Below is a small trained network, with its code and all its weights. Each question gives an input and a target symbol and asks what happens when units are switched off, that is, made to give their printed mean instead of their output.

import numpy as np


def w(rows, s, z=0):
    codes = np.array(rows[::2]) - 128.0
    scale = np.full(codes.shape[1], s)
    scale[-1] = z or s
    return codes * scale


def norm(h):
    return h / np.sqrt((h * h).mean(-1, keepdims=True) + 1e-5)


def f(y):
    return np.maximum(y, 0)


def softmax(a):
    e = np.exp(a - a.max(-1, keepdims=True))
    return e / e.sum(-1, keepdims=True)


def log_softmax(a):
    a = a - a.max(-1, keepdims=True)
    return a - np.log(np.exp(a).sum(-1, keepdims=True))


def net(x, mask):
    ids = ['αμξπφω'.index(c) for c in x.split()]
    T = len(ids)
    res = E[ids] + P[:T]
    r = norm(res)
    for j in range(3):
        rows = slice(4 * j, 4 * j + 4)
        q, k, v = (r @ M[0][rows].T for M in (Q, K, V))
        z = softmax(np.where(np.tri(T) > 0, q @ k.T / 4**0.5, -1e9)) @ v
        o = O[0][rows]
        res = res + np.where(mask[j], z, o[:, -1]) @ o[:, :-1]
    y = f(norm(res) @ A[0][:, :-1].T + A[0][:, -1])
    res = res + np.where(mask[3:15], y, B[0][:, -1]) @ B[0][:, :-1]
    return log_softmax(norm(res)[-1] @ U[:, :-1].T + U[:, -1])


Q, K, V, O, A, B = {}, {}, {}, {}, {}, {}
E = w([
[218,120,95],'α',
[98,142,11],'μ',
[22,96,69],'ξ',
[47,100,205],'π',
[20,95,70],'φ',
[168,109,209],'ω',
],0.013)
P = w([
[127,7,118],'0',
[133,58,127],'1',
[125,90,130],'2',
[122,109,135],'3',
[120,126,139],'4',
[118,142,140],'5',
[116,159,141],'6',
[117,177,142],'7',
[110,198,144],'8',
[103,219,142],'9',
],0.015)
Q[0] = w([
[38,190,77],'H1',
[81,156,212],'H1',
[160,143,39],'H1',
[63,141,178],'H1',
[201,164,98],'H2',
[186,6,166],'H2',
[255,112,93],'H2',
[15,123,186],'H2',
[219,132,166],'H3',
[88,130,27],'H3',
[93,149,65],'H3',
[25,191,132],'H3',
],0.017)
K[0] = w([
[114,219,142],'H1',
[103,114,171],'H1',
[161,151,121],'H1',
[58,135,129],'H1',
[107,60,117],'H2',
[186,55,122],'H2',
[121,21,119],'H2',
[147,252,158],'H2',
[120,54,125],'H3',
[151,170,153],'H3',
[134,159,148],'H3',
[56,211,140],'H3',
],0.031)
V[0] = w([
[211,131,143],'H1',
[205,107,26],'H1',
[156,97,190],'H1',
[236,174,177],'H1',
[26,118,211],'H2',
[100,168,67],'H2',
[185,186,165],'H2',
[193,109,151],'H2',
[180,109,126],'H3',
[200,71,6],'H3',
[114,66,126],'H3',
[177,70,200],'H3',
],0.011)
O[0] = w([
[70,125,71,54],'H1',
[90,63,118,92],'H1',
[89,188,132,103],'H1',
[60,149,113,10],'H1',
[149,2,113,197],'H2',
[132,115,182,139],'H2',
[184,154,121,58],'H2',
[124,154,79,86],'H2',
[180,142,157,91],'H3',
[126,195,214,123],'H3',
[89,203,123,170],'H3',
[185,181,50,92],'H3',
],0.0091,0.011)
A[0] = w([
[252,145,134,91],'N1',
[128,131,125,101],'N2',
[118,121,147,113],'N3',
[160,141,155,81],'N4',
[161,117,112,210],'N5',
[155,153,149,82],'N6',
[137,140,88,141],'N7',
[180,120,147,150],'N8',
[99,152,153,156],'N9',
[108,116,102,142],'N10',
[111,133,148,106],'N11',
[86,193,119,254],'N12',
],0.027,0.0071)
B[0] = w([
[250,141,137,188],'N1',
[141,118,129,128],'N2',
[138,151,164,207],'N3',
[154,153,102,155],'N4',
[169,184,110,243],'N5',
[145,96,106,158],'N6',
[135,151,170,155],'N7',
[71,154,92,225],'N8',
[122,195,81,210],'N9',
[123,158,119,200],'N10',
[168,147,107,172],'N11',
[38,84,98,253],'N12',
],0.017,0.0052)
U = w([
[55,134,46,135],'α',
[118,195,175,114],'μ',
[142,85,123,55],'ξ',
[181,41,4,4],'π',
[135,44,156,130],'φ',
[206,163,98,236],'ω',
],0.013,0.0029)

Each question gives the input, a string of symbols that net reads in full, and the target symbol t.
The units are the heads (4 rows each of Q, K, V and O) and the neurons (one row each of A and B). Each row of codes is followed by its name. A weight is (code - 128) times the scale printed after its matrix; where a second scale follows, it is the last column's (O, A, B and U).
mask holds one flag per unit, heads first, then neurons. A switched-off unit (its flag False) gives its mean, the last column of its rows in O or B, instead of its output. The means were averaged over made-up inputs and are rounded, as every weight is.
A unit's drop is (log p(t) with every unit on - log p(t) with that unit switched off) / (log p(t) with every unit on - log p(t) with every unit switched off).
The circuit of an input: a set's keep is (log p(t) with only the set's units on - log p(t) with every unit switched off) / (log p(t) with every unit on - log p(t) with every unit switched off). Starting from the 12 units with the biggest drops (on a tie, the unit counted first), units are removed one at a time, each time the one whose removal leaves the highest keep (on an exact tie, the one counted first), for as long as the keep stays at least 0.8.
circuit, biggest first: the units of the circuit, biggest drop first
heads that matter: for each layer, one digit per head in row order, 1 if its drop is at least 0.15 and else 0, layers parted by /
drop when u is switched off: that unit's drop, to one decimal
input φ φ π π ξ, target π: heads that matter => 011
input π φ π π φ φ φ ω φ ξ, target φ: heads that matter => 001
input ω α φ π φ φ φ π π μ, target π: circuit, biggest first => [H3]
input π ξ μ ξ, target μ: heads that matter => 110
input π μ π μ π φ ξ μ μ, target μ: circuit, biggest first => [H2; H3]
input φ φ φ φ, target φ: heads that matter => 000
input φ φ φ φ φ φ μ φ φ π, target φ: circuit, biggest first => [H3; N12]
input φ π φ ξ ξ φ ω ξ, target ω: heads that matter => 010
input π ω ω α α π, target α: circuit, biggest first => [N12; H2]
input φ φ φ ω μ, target ω: circuit, biggest first => [H3; N1]
input φ α π, target α: circuit, biggest first => [H2; N12]
input π φ φ φ φ μ, target φ: circuit, biggest first => [H1; H3]
input μ μ φ μ φ π μ, target π: heads that matter => 100
input ξ φ ξ μ π φ φ π, target φ: circuit, biggest first => [H2]
input ξ φ π φ ξ φ φ φ φ φ, target φ: drop when H3 is switched off => 0.8
input μ α φ φ ω ω μ ω ω φ, target ω: drop when H3 is switched off => 1.4
input φ μ μ, target μ: drop when H1 is switched off => 0.1
